(in the rows, 128 means zero)
Rows lie near named flat spaces through zero. A row that begins with a name and a colon came from that space; any other row is followed by the name of its block's space that it lies nearest.
q539-q397: [102 108 125 197  94 120 108 154  92 135 148 167 136 103 138 162 109 158
 151 121 154 112 145 106]
q711-q305: [125  86 206 126  81 181 133 152  79 174 126  89  89 117  73  93  63 129
 108 129 156 100  66 105]
q539-q397: [129 135 143 158 132 121  89 154 125 122 112 147 106 102  90 100 112 169
 101 115 156 102  86 141]
q284-q727: [120 122 166  81  92 161 140 139 109 119 107 142 141 162 160 130 117 142
 139 103 132 133 124 104]
q39-q419: [135 193 155 118  73 161  93 185 119  80 168 164 133 130 105 148 156 186
  76 100 181 194 128 109]
q39-q419: [118 121 123  95 115 116 115 138 129 126 146 133 118 153 130 154 152 108
 137 159 132 153 162 131]
q39-q419: [107  77 120 146 119 105  79 163 101 136 137 117  95 101 134 151 117 130
 156 167 120 104 161 144]
q284-q727: [134 109 136 177 105 147 122 145 124 135 148 159 127 108  98 123 116 163
 145 144 136 125 115 105]
q711-q305: [143 130 124 131 146 128  98 140 132 117 111 109 107  97 116  98 131 149
 113 111  98 103 127 163]
q284-q727: [104  86 141 110  80 114  96 136 113 153 105 217 112 177 109 116 154 140
 164 105 107  82 173 147]
q539-q397: [120 102 169  22 136 147 148 119 123 122  62  95 126 177 185 110 103 108
 144 124 113 112 103 124]
q307-q140: [162 132 126 159  86 167 156 114 156 155 197 174 131 142  39 113 170 128
 133 155 112 172 148 105]
q307-q140: [112 100  62 176 178  65 140  87 156 139 118 163 151 129 164 152 140 104
 187 163 107 100 158 134]
q39-q419: [130 129 131 139 124 119  78 158 102 138 141  81  80  85  87 115 130 124
  87 113 115 106 146 179]
q284-q727: [120  94 136 152 101 138  85 173 100 121 137 132 109  96 131 139 113 165
 149 141 121 114 146 127]
q711-q305: [112 101 161 102 103 127  97 157 113 141 126 138  93 145  96 126 116 129
 124 161 162 124 110 126]
q307-q140: [120 132 126 146 123 135 194  80 114 163 136 113 161 143 146 141 113  81
 133  99 127 125 131 104]
q284-q727: [125 125 123 128 127 125 124 131 124 124 126 128 131 125 142 134 130 130
 135 122 119 124 141 132]
q539-q397: [134 159  90 201 113 113 118 127 124 138 187 145 132  95  88 147 163 127
 107 105 122 142 178 145]
q284-q727: [103 170 119  95 116  71  99 123 154 130 133 219 120 200  79 139 189 110
  95 125 188 149 142 151]
q711-q305: [109 185  96 178 176  88 175  90 121 132 146  72 164 103 165 174 101  76
  85 114 192 150  97 111]
q39-q419: [123 150 133  89  96 120  74 171 113 117 169 109  88 131  93 150 168 116
  85 138 141 166 174 162]
q539-q397: [119 110 129 168 116 123 109 146 116 131 132 155 125 111 121 134 114 155
 142 135 143 113 122 118]
q284-q727: [128 169  95 149 146  86 144  87 171 140 142 197 145 166  82 125 175 106
 112 125 155 143 129 136]
q284-q727: [132 124 139 141 118 129 134 118 141 151 134 167 120 146  74 107 132 128
 124 139 146 124 104 121]
q307-q140: [144 152 105 226 104 157 173 105  96 160 192  89 154  68 111 142 124 111
 110  70  96 132 168 121]
q539-q397: [127  79 120 179 155 128 142 137 161 115 138 162 147 115 142 151  83 164
 196 249 180 153  59  50]
q539-q397: [141 108 120 172 141 119  98 137 149 133 122 167 108 105  79  93 129 165
 139 149 120  99 107 141]
q307-q140: [107 141 150 151 127 122 127 133  85 139 105  95 126 103 144 128  83 125
  92  74 162  93  95 132]
q39-q419: [123 125 120 122 149 112 118 131 125 124 121  95 118 115 143 135 119 115
 123 140 129 123 126 141]
q39-q419: [137 145 148 161 115 170 164 127 128 108 119 160 173 122 153 123  98 179
 138 100 151 138  81  72]
q711-q305: [142 183  72 175 161 114 180  74 144 126 149 107 177 108 158 143 154  97
 113  73  95 141 165 138]
q711-q305: [148 112 157 130 139 152  88 159 115 122  95  85  87  79 102  73  96 168
 104 110 103  83  89 160]
q39-q419: [136 121 148 104  83 178 205  92 142 144 145 183 177 193 138 135 139 118
 172 131 122 166 133  62]
q539-q397: [126 103 113 125 112 130 139 115 123 144 140 136 133 140 140 139 146 109
 161 128  85 122 181 133]
q711-q305: [142 149 129 125 133 159 148 129 146  76  94 170 181 133 194 124 123 193
 155  94 117 138 109  91]
q39-q419: [131 204 138  80 123 137 121 154 139  72 146 121 146 146 148 158 151 144
  75 121 186 205 112 112]
q307-q140: [160 130 145  97 114 166 108 152 144 111 138 121 106 122  91  97 148 157
 117 140  98 147 129 139]
q307-q140: [124 104  99 207 156  95 166  70 144 182 122 165 141 124  94 106 116 101
 154 127 121  77 111 127]
q284-q727: [118 201 144  44 136 103 157  93 164 124 117 161 140 218 102 126 167  81
  67 115 200 177  91 127]
q711-q305: [141 169 102 198 154 122 181  74 106 180 166  33 131  73  94 120 115  56
  66  68 109 112 135 159]
q307-q140: [115 114 105  77 146  94 102 140 158  94 117 162 130 165 169 159 158 131
 167 189 133 154 153 126]
q711-q305: [142 142  92 141 194 109 113 130 155  78  93 100 144  85 188 125 120 161
 138 131 104 119 114 143]
q307-q140: [164 118 125 126 131 156 127 126 154 128 136 124 115 115  89  89 148 144
 135 140  76 128 135 143]
q539-q397: [110 144 185  57 124 153 130 165  99  99 114  55 121 137 171 155  74 122
  90 154 208 171  59  89]
[139 103 143 117 106 157 107 179 120 124 204  59  89  99  92 166 118 115
 124 241 159 201 127 100] -> q539-q397
[135 133 129 124 144 132 138 122 131 128 128  94 126 117 129 124 118 117
 117 135 128 133 113 129] -> q284-q727
[119 117 111 154 171 108 143 113 145 109  89 147 158 121 182 133  98 150
 163 142 143 108  89 103] -> q39-q419
[136 180 164  76 163 137 131 140 142  94 104  73 122 130 129 114  97 131
  61 139 199 164  33 116] -> q539-q397
[132 189  87 167 168 115 178  89 144 100 128 119 192 113 192 155 129 124
 117  83 137 150 124 108] -> q711-q305
[129 168 182 147 107 168 143 141  96 123 107 118 140 110 119 102  78 165
  72  54 180 117  52 103] -> q711-q305
[127 116 132 127 142 107  96 140 129 145 134 102  84 114  78 114 125 110
 104 162 143 118 112 157] -> q284-q727
[123 101 156  99 121 123 102 140 120 154 117 116  82 139  78 101 119 112
 113 150 137 106 109 151] -> q284-q727
[145 122 154 121 101 150 132 126 153 149 145 182 112 162  45  94 145 137
 123 158 146 143  99 113] -> q307-q140
[111 133  91 144 201  63  87 136 147  92  84 120 124  99 175 139 112 144
 130 153 154 102  99 152] -> q39-q419
[138 203  75 232 173  89 151  90 169 114 142 188 177 102 108 127 146 153
  97  90 170 135  94 120] -> q539-q397
[136  59 127 108 101 143 110 139 123 154 144 126  95 132 106 120 146 116
 179 172  59 112 187 145] -> q539-q397
[104 120 119  82 108 119 112 138 102 104  97 144 146 153 213 158 147 134
 160  79  87 112 199 144] -> q284-q727
[131 140 117 100 164 116 134 116 130 121 117  61 122 116 155 130 124  95
 109 128 113 130 130 151] -> q284-q727
[132 114 165 111 112 151 135 131 125 146 123 128 112 142  91 103 109 127
 119 141 146 125  89 115] -> q284-q727
[118 118 140 150 159 125 187  71 104 173  77  82 144 120 153  97  72  86
 121  66 115  60  86 131] -> q307-q140
[127 120  82 222 134  97 128 111 141 152 166 175 136 103  90 140 144 128
 149 145 126 117 152 128] -> q307-q140
[139 125 169  99 130 142  78 173 124 117 115  94  75 107  78  92 106 154
  85 153 156 124  72 147] -> q539-q397
[122 106 114 109 136 107 130 110 138 148 127 130 117 150 121 129 146  93
 146 150 107 119 154 145] -> q39-q419
[133 116 121  85 104 123  81 151 152 105 120 205 115 166 114 118 186 163
 156 136  93 131 179 152] -> q711-q305
[120 155 136 104 140 131  72 203  95  67 152  20 104  66 181 182  99 146
  82 164 175 182 118 129] -> q284-q727
[127 119 152 114 102 142  90 167 102 131 145  97  90 110  98 126 123 133
 104 136 134 131 134 144] -> q539-q397
[158 168  67 183 202 106 192  56 177 136 143  95 166 101 128 118 141  87
 119 127 101 138 118 134] -> q284-q727
[117 122 137  80 122 122 129 119 121 132 101 132 126 161 149 124 138 110
 133 105 111 112 148 144] -> q284-q727
[122 127  95 186 136 111 153 105 140 131 140 175 165 126 148 150 132 135
 163 131 132 128 139 102] -> q539-q397

Each name stands for a flat space through zero: a line, a plane or more. A row that begins with a name and a colon came from that space; any other row is followed by the name of the space it lies nearest, among the names in its block.
q639q887: [138 102 149 110 130 139 139 121 105 129 127 136 134 113 149 162 135 136
 167 122 175 126 123 110]
q574q557: [ 97 113 155 112 165 190 147 182 179 130 200 147 162 182 146 138 130 158
 101 112 196  66 180 129]
q639q887: [ 88 145 128 177 114 117 128 144 139  99 158 103 115 157 131 110 137 163
 114 142  94 103  96 132]
q574q557: [118 123 154 140 161 132 111  93  92  90 125 150 161 114 118 133 167 120
 136 114 115 171 132 161]
q452q204: [129 101 134 113 109 111 138 148 124 140 144 113 115 123 155 140  95 143
 144 132 166 115 105 119]
q676q390: [139 110  92 154  96  96 113 109 183 146 140  96 140 182  81  57  85 150
  66 141 132 147 166 149]
q574q557: [166 130 135  96 137 186 129  94 133 158 107 178 153 150 102 127 171 107
 122  91 178 158 231 109]
q574q557: [ 75  59 187 100 205  86 128 168 116  98 157 108 179  37 183 212  95 114
 135 120 131 121  44 219]
q771q831: [123 128 127 150 130 142 106  99 159 120 105 114 144 151  81 111 170 157
 101 136 108 143 145 130]
q971q787: [112 149 122 140 165 175 123 137 177 119 151 145 161 179  95  97 152 137
  81 128 118 102 183 138]
q971q787: [101 186 139  94 144 225 106 229 183 123 208 143  80 165 110 144 141 164
 108 127 169  79 131  87]
q452q204: [115  75 143 164 157  97 178  87 142 130 104 107 198  98 161 187 138 109
 136 118 119  91 135 162]
q771q831: [ 58 122 163 147 127  83 143 164 155 156 131 116 144 112 176 143 148  97
  46  65  62 130 152 217]
q971q787: [ 70 129 142 134 145  94 120 168 133 118 119 110 127 124 156 107 133 140
  88 134  53 107  83 174]
q971q787: [119 125 142 150 115 114 120 116 123 114 125 103 117  95 122 169 146 135
 142 124 117 148  91 134]
q676q390: [101 134 124 129 163 148 152 172 227 165 151 116 161 126 124 166 119  96
  53 101 111  74 180 168]
q971q787: [191 114  99 104 155 147 120  81 120 122 119 150 158 124  85 115  96 107
 160 153 176 151 156 108]
q676q390: [105 162 131 104 114 146 117 179  99 126 152 163  91 186 155  53 130 150
 112 126 121 117 139 112]
q676q390: [107 128 153 100 132 157 114 169 156 142 142 128 116 130 128 148 147 147
 104 110 147 124 135 131]
q971q787: [119 138 131 164 103 125 150 111 122 132 131 132 130 151 142 124 153 125
 123 106 119 123 160 125]
q452q204: [127 110 122 132 122 106 154 112 125 151 102 136 152 152 154  97 125 118
 111 119 115 112 166 139]
q971q787: [105 158 125 160 127 166 116 153 148  94 213 141 126 204 105  76 126 163
 101 130 153 117 158 125]
q771q831: [162 154  81 115 140 117 175 145 145 164 121 135 124  90 153 158  65  51
 141 135 110  73 136 115]
q452q204: [104 133 120 189 148 121 147  91 144 106 125 131 179 169 121  94 158 126
  95 127  77 108 168 158]
q574q557: [135 149 102 151 170 124 114 118 118  77 172 139 150 129  98  98  87 105
 132 158 110 136 110 153]
q771q831: [109 145 112 175 209 137 112  84 187  89  71 101 188  93  60 156 181 115
  95 163  17 109 105 167]
q574q557: [115 133 162 132 120 149  93  87 114 121  39 118 116 106  97 155 243 166
 136 122  79 170 108 110]
q771q831: [112 108 170 115 158 144 120 112  65  94 142 176 161 149 153 102 163 140
 146 108 155 159 150 148]
q452q204: [115 118 140  83 107 144 159 207 157 172 127  99  80 102 185 198 110 154
 156 136 163  45  76  75]
q971q787: [106 148 130 142 118 109 133 149  95 110 141 129 103 127 159 116 123 129
 140 133  98 117  90 129]
q771q831: [116 137 131 113 159 153 136 157 135 122 136 139 134 129 142 138 130 129
 133 137 125  88 121 121]
q574q557: [129 151 128 169  58 101 126  82  79 132  81 127  90 148 133  94 183 140
 138 111  86 171 135 105]
q452q204: [ 88  98 149 151 149 105 126 124  73  68 138 127 150 166 164  76 135 188
 157 168 113 103  70 135]
q639q887: [118 156 136 125 124 158 117 168 118 108 219 159 110 164 130 103 105 128
 119 107 176 143 153 133]
q639q887: [111 103 163  92 147 134 149 141 116 156  93 147 148 110 177 158 160 117
 126  97 130 112 149 141]
q574q557: [145 120 121 117  97 121 147 130 129 162 124 132 117 139 147 122 111 119
 127 113 155 123 158 112]
q639q887: [147 141  97 139 118 102 130 131 134 130 167 127 122 127 118 107  64  92
 116 130 133 142 136 146]
q452q204: [136 119 122 151 111 103 118  95 110 115 144 131 140 149 113  87 115 126
 117 121 135 171 149 150]
q574q557: [163 135 125  88 125 150 133 116 132 174  96 159 129 111 121 144 139  82
 118  92 148 155 194 123]
q676q390: [132 132 127 127  95  94 118 112  48 110  96 138  93 136 155  77 132 147
 168 148 105 153  84 105]
q639q887: [118  96 129 172  75  90 164 119 177 163 121  67 124 114 144 185 125 143
 118 113 135 101 120 125]
q771q831: [160 141  90 180 145 157 109  57 181  99  95  97 155 139  30 133 162 152
 133 176 105 128 129  97]
q639q887: [103 140 154  74 177 164  99 154 125 136  89 171 143 141 128  92 181 126
  85 112  89 139 162 154]
q771q831: [118 118 148 116 107 124 130 151 104 130 158 135 110 137 159 126 118 142
 138 112 164 135 124 125]
q676q390: [144 123 143 139  90 169  95 111 142 116 184 129 115 174  75 117 146 177
 126 111 216 183 168 105]
q639q887: [132 106 148  74 161 142 111 144 108 129 137 159 145 123 136 116 115 123
 127 119 165 151 142 148]
q771q831: [119 133 134 149 130 147 164 147 137 122 185 133 135 138 157 163 115 121
 144 114 165  85 142 118]
q676q390: [168  96 135 174  84 123 132  47 114 116 141 112 142 123  95 166 143 140
 170 111 201 186 152 109]
q771q831: [112 129 146  96 130 141 155 169 115 156 150 167 131 154 185 112 123 110
 112  92 151 102 178 135]
q971q787: [193 119  97 128 114 162 158  68 132 157 133 172 167 192 106  84 116 107
 134 113 205 134 252  92]
q574q557: [103 150 143 136 118 138 129 145 128 134 128 136 114 135 141 132 163 127
 109 103 104 128 141 133]
q676q390: [171  94 100 177 122 103 199  57 143 151 137 130 193 129 142 158  90  71
 143 107 170 106 205 136]
q971q787: [101 192 131 173 128 176 146 144 133 106 158 147 112 155 132 143 183 125
 129 112  97  91 147 103]
q676q390: [127 109 143 107 159 169  84 142 207 127 147  96 141 101  57 184 138 156
  97 131 165 149 120 143]
q452q204: [150 102 124 103 154 123 143 121 145 151 123 134 161  97 131 157  96  89
 125 118 153 126 152 149]
q452q204: [161 164 105 125  69 138 132 129 175 194 117 123  87 120  99 150 130  85
  90  82 135 158 194 112]
q639q887: [105 107 140 130 109 120 117 148 187 157 134  96 129 140 114 133 133 153
  71 109 133 133 146 153]
q676q390: [126 109 138  90 149 138 140 155 141 151 124 137 141 121 152 143 116 121
 122 122 149 102 140 132]
q639q887: [ 98 107 156 112 153 126 121 157 104 105 159 140 141 138 158 113 120 149
 129 129 143 122 107 152]
q452q204: [146 164 114  57 114 159  98 187 118 153 128 155  67 147 124  81 106 135
 124 139 144 133 126  88]
[119  90 141 137  95  87 128 116 131 145 122 103 131 129 140 124 121 144
 110 112 140 153 130 151] -> q971q787
[100 146 142 147 111 142 136 145 129 127 147 136 117 162 145 116 159 144
 111 108 120 115 149 124] -> q574q557
[131 115 137 117 126 112 101  87 109 139  75 147 148 145 108  73 165 126
  92 110  98 189 172 159] -> q771q831
[144 126 117 170  93 136 125  86 155 128 136 110 132 161  86 120 145 152
 120 125 152 148 163 110] -> q771q831
[190 112 104 126 183 177 103  76 150  84 171 136 176 120  41 149  93 126
 167 167 211 155 140 112] -> q676q390
[133 112 145 174 108 153 125  58 125 114 142 149 171 198  94  90 187 157
 110  95 170 175 221 131] -> q771q831
[165 147  89 179 156 125 129  64 123  81 138 125 159 109  76 136 109  96
 162 162 112 140 117 127] -> q676q390
[126  93 129 148  66  74 162 123  98 146 140 109 113 151 184 108  92 147
 146 122 158 118 121 118] -> q574q557
[ 81 106 166 152 151 121 114 128 113  82 134 109 145 120 138 146 165 172
 137 138 108 126  73 152] -> q574q557
[156  83 118 155  55  69 181  73  81 165 113 134 140 170 183  84 101 121
 147 103 171 137 186 115] -> q676q390
[135 125 130  95 135 136  92 140 108 109 111 120 101 116 111 117 125 165
 158 167 133 139  66 102] -> q771q831
[127 153 126 149 123 146 114 107 120 110 118 136 123 149 103 107 167 141
 127 131 106 143 138 115] -> q574q557
[ 90 140 161 135 106 146 147 156 128 147 146 146 119 159 168 132 173 135
 101  78 132 116 174 133] -> q574q557
[ 78 129 169 142 110 113 159 163 103 138 174 151 129 143 200 134 142 109
 102  64 130 124 164 169] -> q574q557
[146 138 126 111 147 152  82 120 100  84 135 136 113 123  85 111 130 156
 163 165 143 162  83 107] -> q676q390
[156 112 104 180  51  99 150 118 176 147 201  72 102 127 109 173  62 133
 135 118 206 135 130 111] -> q639q887
[141  98 159 103 111 139 144 119  86 139 125 146 126 120 166 159 143 136
 173 105 192 138 139 103] -> q676q390
[ 97 156 157  79 146 200 117 195 204 176  93 124 103 113 119 190 202 143
  82 101 108  88 146 108] -> q574q557
[111 103 143 185 150 106 146  74 125  97 119 112 181 110 128 163 158 123
 136 123 104 129 124 161] -> q452q204
[145  74 128 129 142  84 139  84 104 126 131 136 182 126 140 104  86 106
 128 123 156 157 154 173] -> q452q204
[129 130 131 149 151 142 146 113 170 134 121 112 153  83 113 207 148  97
 125 112 118 114 137 140] -> q452q204
[135 144 122 100 164 152 108 144 107 102 134 149 123 125 118 111 119 131
 149 157 126 124 100 116] -> q676q390
[125 119 139  58 143 113  71 145  91 131  58 136 103 110 120  77 140 150
 120 153  86 171  79 137] -> q771q831
[138  84 136  83 165 155 120 143 175 141 109 105 149 106 110 173 120 160
 138 157 171  96 104 112] -> q574q557
[156 139 131 117 158 136  79  84  90  90 125 153 139  93  73 123 138 102
 142 128 127 216 124 154] -> q452q204
[124 106 129 164  87  69 123 105  80 101 157 110 117 136 143  95  94 145
 147 134 138 167  92 145] -> q971q787
[119 133 142 117 109 115 125 134 123 152  86 119 105  96 142 155 156 118
 122 108  97 142 115 131] -> q574q557
[129 143 113 147 132 114 136 122 107 109 134 131 126 127 135 114 113 116
 143 144 104 118 108 127] -> q639q887
[151 139 106 126 139 137 142 129 129 123 134 127 123 112 125 149 100 112
 160 151 138 100 109 102] -> q771q831
[121 149 124  69 128 128 162 188 105 177  88 158  96 121 204 118 116  96
 132 121  97  68 128 105] -> q971q787

Each name stands for a flat space through zero: a line, a plane or more. A row that begins with a name and a colon came from that space; any other row is followed by the name of the space it lies nearest, among the names in its block.
q566_q460: [126 150 138 123 145 104  77 149 120 156 180 148 157 151  88  99 140 130
 150 157 100 150  83 168]
q399_q59: [106 125 126 147 160 140 113 143 132 155 131 157 150 144  93 132 112 150
 150 118 122 114 139 128]
q870_q313: [175 137  92 113 131 124 127 106 144 113 131  83 155 145 167 171 125 105
 143 171 113 120 136  93]
q566_q460: [ 86 120 184 120 175  70  72 150 110 184 138 136 118 191  92  96 114 180
 137 123  97 130  51 218]
q399_q59: [124 120 101 137 174 124  76 140 152 154 133 124 175 165 128 167 104 177
 153 150 102 115 113 146]
q399_q59: [128 127 102  79 117 119  98 102 155 118  95 101 162 165 156 178  95 172
 118 148 124 105 182 110]
q656_q446: [ 99 119 125 174 172 144 138 134 137 153 112 148 135 120 106 157 131 108
 153 114 134 106 128 133]
q870_q313: [ 90 163 100 114 134 113 144 136 102 116 125 144 108 107 126 114 141 142
 139 120 143 164 113 181]
q870_q313: [ 85 151 154 114  80 104  90 132 131 122 134 143 122  86 119 124 195  77
 110 147 113 154 112 207]
q566_q460: [147  89 116 176 108 172 143 168 126  99 156 156  89 130 169  93  62 134
  88  94 143 138 130 104]
q870_q313: [ 96 143 117 111 122 125 139 124 122 121 105 141 118 147 134 143 105 117
 131 119 132 118 178 134]
q870_q313: [165 114 144 131 147 145 111 139 126 156 164 140 165 120  70  78 135 209
 138 118 130 136  95  89]
q656_q446: [129 171 148  47  71  81  96  80 134 114 135 108 157 119 109 126 175  77
 103 177 142 147 140 141]
q399_q59: [151 149 127  85  73 120 146 108 118  92 136 117 113 137 152 114 117  77
 103 143 138 137 171  98]
q656_q446: [108 184 132 128 167 100 154 132  90 159 133 129 123 130  89 128 192  76
 208 147  81 133 113 164]
q399_q59: [104  65 194 181 157 137 136 120 152 165  64 102 110  42 103 144 218 194
 114  79 135 105  50 163]
q399_q59: [149 143 144 104 128 115 133  88 141 141 113  98 162 128 106 160 168  84
 149 158 121 102 150  90]
q566_q460: [128 129  78 103 131 107 114 102 149  96 118 104 137 145 181 166  78 125
  92 153 176 142 117 142]
q870_q313: [ 84 183 139  97 151  91  91 119 119 167 149 162 174 151  51 128 156  87
 170 160 119 132 136 166]
q566_q460: [175 141  72 153 137 146 209 118 108  82 144 111  92 122 183 129  89  51
 131 132 170 145 128  75]
q566_q460: [ 79 118 143  88 123  99  71 109 152 139 101 135 153 129 106 138 120 192
  86 124 163 131 117 179]
q870_q313: [130  71 190 177 132 133 142 128 138 140 114 121  89 102 129 110 136 113
  85  93 155 114  70 133]
q656_q446: [139  84 107 129 103 134 119 120 159  89  95  93 104 148 221 172  68 140
  71 126 142 114 141 125]
q566_q460: [ 90 128 160 102 129 111 125 140 107 149  96 137 102 188 123 121  98 169
 142 101  87 100 176 146]
q656_q446: [104 128 167  87  98 102 113 133 111 131 111 128  98 170 134 105 110 156
 111 113 102 121 154 154]
q656_q446: [188 141 173  71  90  90 117 135  86 124 185 105 105 178 125  37 117 150
 115 144  96 158  92 115]
q399_q59: [ 96 114 161 170 118 161 116 165 128 149 141 184 125 109  84 103 141 121
 132  98 109 117 150 135]
q656_q446: [139 126 156 137 179 107 131 121 114 166 155 135 139 158  76  95 111 124
 142 126 152 126  77 117]
q656_q446: [142 109 159 155 144 135 131 134 126 147 157 150 127 156 100 100  92  92
 119 118 145 114 117  97]
q399_q59: [ 90 147  89 115  79 161  97 156 142 106 114 162 144 132 152 165 119 139
 138 131  79 117 236 137]
q566_q460: [131 140 168  74 128  98 135 117  95 147 137 136 119 191  86  69  84 162
 125 112 138 123 148 102]
q566_q460: [175 120 149  95 123 108  96 110 132 134 176 121 160 150  96  78 101 154
  94 146 166 147  84  96]
q870_q313: [101 123 182 116  90 135 157 147  96 133  96 142  74 128 118  90 147 157
 130  79  87 111 179 132]
q656_q446: [105 134 125 139 141 140 145 120 128 134 129 164 136 128  93 124 102  96
 125 113 172 120 156 107]
q566_q460: [112 159 116 110 145 113 194 100  98 119 102 124 100 123 120 126 128  94
 144 114 167 131 146 117]
q656_q446: [113 126 132 150 125 145 132 131 137 131 125 149 131 119 117 142 130  86
 130 124 131 114 154 120]
q566_q460: [ 93 102 150 192 140 154 149 161 123 140 110 153  89  82 124 123 160 128
 133  86 116 123 105 164]
q656_q446: [165 104 150 138 143  99  94 133 141 143 126  62 125 141 174 155 169 142
 140 162  61 121  51 166]
q870_q313: [139 129 110 154 138 132 128 145 127 122 145 125 120 138 157 141 120  94
 141 142 106 131 114 138]
q399_q59: [123 103 157 114 118 129 134  96 148 134  78 103 132 105 122 152 153 158
 107 111 145 100 144 108]
q399_q59: [141 154 104 131  93 159 171 120 123 100 128 137 126  92 133 139 154  60
 141 133 130 127 191  81]
q399_q59: [117 117 141 148 167 142 146 111 138 159 101 133 150 111  82 147 147 141
 150 110 147  99 135  99]
q870_q313: [109 167 125  75 141  88 110  80 137 143 117 118 176 135  85 155 152 102
 141 164 156 126 137 135]
q870_q313: [111 114 146 134 138 134 189 127 103 128  79 122  71 161 150 130  90 132
 135  82 123  93 176 105]
[130 104  88 143  95 172 133 154 140  91 107 128 111  99 186 143 113 192
 108 104 114 133 164 122] -> q656_q446
[ 85 153 145  97 101  98 108 136 120 133  81 100 107 125 157 166 201 137
 160 142  39 119 151 205] -> q656_q446
[137 145 111  96  89 124 102 110 152 110 119 108 155 151 162 181 129  75
 129 171  96 107 193 112] -> q870_q313
[ 94 165 152  98 163  85 157 123  80 156 121 138 101 173  88  95 119 123
 164 115 126 129 125 155] -> q566_q460
[138 128 164 146 118 145 106 170 109 153 181 170 133 137  78  64 136 142
 144 117  89 136 124 121] -> q566_q460
[ 80 162 104 103 186 125 127 124 112 165 131 187 171 180  45 115  66 174
 165 110 168 118 178 110] -> q870_q313
[160  93 135 170 185 111 118 135 139 152 124  77 121 152 167 160 130 140
 147 144  93 112  43 150] -> q656_q446
[133 153 115  99 121 105 179 112  96 105  96  86  85 101 162 124 169 145
 142 123 122 150 111 149] -> q870_q313
[118  96 142 152 138 148  38 155 176 167 138 146 191 156 108 167 122 168
 137 146  72  92 144 137] -> q399_q59
[123  95 124 143 104 150 106 125 169 117  78  94 137  72 170 189 186 170
 115 128  97 110 134 145] -> q399_q59
[131  93 107 166 126 182 130 143 151 118 132 161 143  97 121 123  94 171
 100  96 169 126 147  88] -> q656_q446
[136 100  88 143 107 169 145 135 144  90 114 135 117 108 172 137  82 167
  91 102 162 131 160  96] -> q399_q59
[110 170  70 104 135 122 133 141 107 110 138 145 128 163 147 134  86 131
 154 140 120 146 166 143] -> q399_q59
[116 152  94 140 141 137 168 122 118 114 125 143 119 128 134 144 109  69
 144 128 153 129 158 113] -> q656_q446
[143  86 145 190 132 144 124 156 136 124 153 131 100  91 149 105 136 120
  97 113 138 146  47 154] -> q870_q313
[103  94 159 187 155 129  92 192 119 157 152 154  94 156 138 103 110 153
 134 106  74 129  69 198] -> q566_q460
[173 122 129 137 130 130 116 144 125 130 164 115 133 162 145 117 110 117
 139 149  92 126 114 106] -> q566_q460
